Each row is followed by roughly how far along a hidden order it lies, from 0 to 15. A new part has a new order.
(in the rows, 128 means zero)
[136 115 143 122 112 150 136 139  99  95 114 109 166 101 125 125 143 149
 120  64 133 107 119 113 143 159 102 152 114  85 109 149 137 107 151 134
 110 152 117 116 139 134 159 105 172 128 122 140 116 177  70 118 187  48
 108 104 110 123 128 165 109 121 124 136 121 135 159  93 149 141 137 133
 124 169 190 173 138 116  77 105 160 115 127 166 138]	15
[130 114 144 152 136 137 144 115  94 136  91 163 121 110 130 131 139 109
 105  68 101 114 110 196 117 114 140 144 121 115 108 131 119 104 133  47
  93 143 110 124 119 166 128 126 131 148 122 148 116 108  51 123 120 201
 175 129 146 124  95  45 115 124 107 132 142 138 119 115 128  79 137 150
  84 121 103 113  82 108 107 213 150 104 133 129 117]	1
[ 97 128  62 143 189 148 126 115 136  80 186  56 201 202 117  76 121 189
 173 223 131 100 152  88 146 119  67 173 126 118  94 168 156 148  89 211
 161 102 124 162 160  79 142 107 123 142  24 126 125 119 160 122 123   1
  88 152 166 160 114 195 102 135 133 143 133 135 108 160 140 184 169 141
 204 121 144 146 200 124 111  78 125 124 104 152  68]	0
[121 109 128 141 112 138 138 127 108 133 151 126 151  98 110 122 153 110
 134  68 110 119 104 138 127 153 151 135 117 117 122 151 162 126  94 142
 151 142 129 138 134 128 144 120 151 134 142 144 118 113 111 108 153  80
 137 109 113 121 154 188 119 127 125 153  86 139 160 141 134 167 105 105
  87 164 150 152 139 125 120 124 135 137 145 145 119]	8
[183 127 149 146 126 124  72 149  74  99 159 102 127  94 175 107 165 129
 118 138 168  98 172 126 154 157  98 178 156 130 128 173 120 202  99 112
 149 162 115 146 104 107 133  90 135 152 123 176 138 124 121 121 142 125
 121 139 167 162 132 155 106 116 119 156 147  99  87 155 110 167 130 123
 138 134 115 121  75 104 128 175 137 101 126 141 141]	6
[ 95 121 165 145 136  94  90  95 167 106 102  63  76  87  74  68 150 138
 149 148 102 121  94 148 127 153 189 111 154 195 126 126 112 143  85  44
 110 142  83 189 182   7 130 100 114 137  63 165 118 187 133 125 138 136
 133 133 157 142  77  54 121 151  93  91 123 123 192 131 136 123 154 151
 193  98 154 136  94 112  87  87 119 146  95 161 110]	13
[122 131  84 144 170 145 139 122 138 116 139  83 170 154 115 107 130 153
 156 168 122 114 160 121 137 126 106 129 119 127 103 135 143 143  82 174
 152 118 111 153 139 119 156 105 142 150  83 139 123 119 142 128 126  68
 126 125 142 138 113 163 111 142 144 135  99 130 109 137 139 137 155 137
 145 130 122 127 151 121 126 131 137 122 121 140  82]	2
[ 76 140 126 116 135 149 149 107 139 118 119 112 127 138 128 166 123 129
 134 104 122 152 103 163 132 129 110 114 126 105 114 119 130  76 121 112
 134 115 141 137 135 130 127 142 129 128  94 112 120 132 112 128 151 139
 130 115 111 119 121 117 148 137 122 115 106 141 131 131 123 122 140 140
 130 130 122 116 110 170 139 117 130 134 132 141 118]	9
[125 126 144 130 126 112 121 127 121 112 144 134 120 124 143  95 125 132
 119 129 128 122  89 129 116 118 122 160 143 124 133 132 115 121 142  90
 129 132 144 115 131 108 120 147 125 111 129 125 132 130 122 131 124 102
 120 133 139 135 137 126 144 119 109 123 152 134 132 123 132 133 145 130
 129 116 135 125 145 131 125 117 121 128 122 123 148]	6
[131 135 107 125 130 142 142 128 141 149 117 113 142 126 107 164 140 124
 128 147 118 119 147 118 142 128 120  90 115 130 108 121 135 119  77 178
 125 137 131 131 155 133 134 110 135 136 152 136 109 150 141 136 132 115
 134 103 122 134  95 163 134 144 146 144 101 126 119 134 114 114 115 138
 113 133 133 122  90 128 151 141 139 127 139 148 120]	5
[ 92 149  67 117 172 157 122 128 151  67 223  31 200 217 111  83 119 206
 181 223 145 114 164  63 150 138  27 200 123 108  89 181 157 147 101 237
 178  96 114 173 165  45 120 120 113 127   1 128 138 150 204 130 144   1
  66 160 156 162 126 231 107 133 141 144 126 129 100 196 146 185 190 141
 244 125 157 142 193 142 110  76 116 127  95 155  64]	2
[103 141 119 118 135 147 149 118 133 122 112 121 145 119 103 150  98 135
 133  94 121 144 107 148 134 125 137 115 110 110 104 124 127  83 123 165
 138 118 126 134 133 116 119 135 129 127  86 128 116 151 127 134 144 164
 119 121 118 120 120 116 124 126 134 129 112 143 117 130 124 108 147 142
 137 138 132 132 105 145 121 135 120 133 130 129 106]	5
[184 122 131 124  97  60 112 161 170 195 112 149  92 104 113  69 113  94
 119 216  89 111 185  53  95 106 154 116 129 176 201  67 171 232 186  12
  80 105  88 140 134 181 139 138 104  54 235 125 149 106 172 162   8  50
 114 147 116 135 119 194 122 126 142  99 122 110 189  97 158 142  81  73
 154  91 133 132 217  78 155 169 160 126 109  90 148]	6
[131 134 121 126 138 125 124 126 135 126 109 127 131 137 139 131 117 139
 128 158 140 127 141 124 136 119 123 118 132 129 127 116 114 127 140 135
 116 122 131 119 126 135 128 123 126 128 123 119 125 139 127 135 121 144
 118 131 131 131 113 110 128 129 131 121 141 125 114 111 123 122 136 138
 146 117 125 127 124 126 126 116 129 123 122 128 133]	7
[128  86 150 139 107 139 128 124  79  82 154 113 174  89 112  99 155 126
 124  14 116 106  62 134 133 166 131 159 126 104 125 176 157 102 128 113
 139 155 147 147 148 128 161 105 174 124 145 141 121 118  65  97 189  10
 118 101 113 124 166 201 125 118 101 133 116 147 198 100 144 183 108 101
  85 195 209 181 182 128 102  84 145 131 147 166 148]	13
[180 125 106 155 126 135 153 165 138 155 159 145 174 106 201  66 168 135
  92 161 142  76 113 110  96  67  42 178 128  91 105 105 108 111  74 186
 130 134 172  11 123 127 134 156 154 102 173 142 120 137 157 145  67  19
 101  62 104 130 140 255 166 100 150 143 149 135  58  96 146 120 182 120
  79 114 135  85  80 127 151 140 127 127 125 101 132]	4
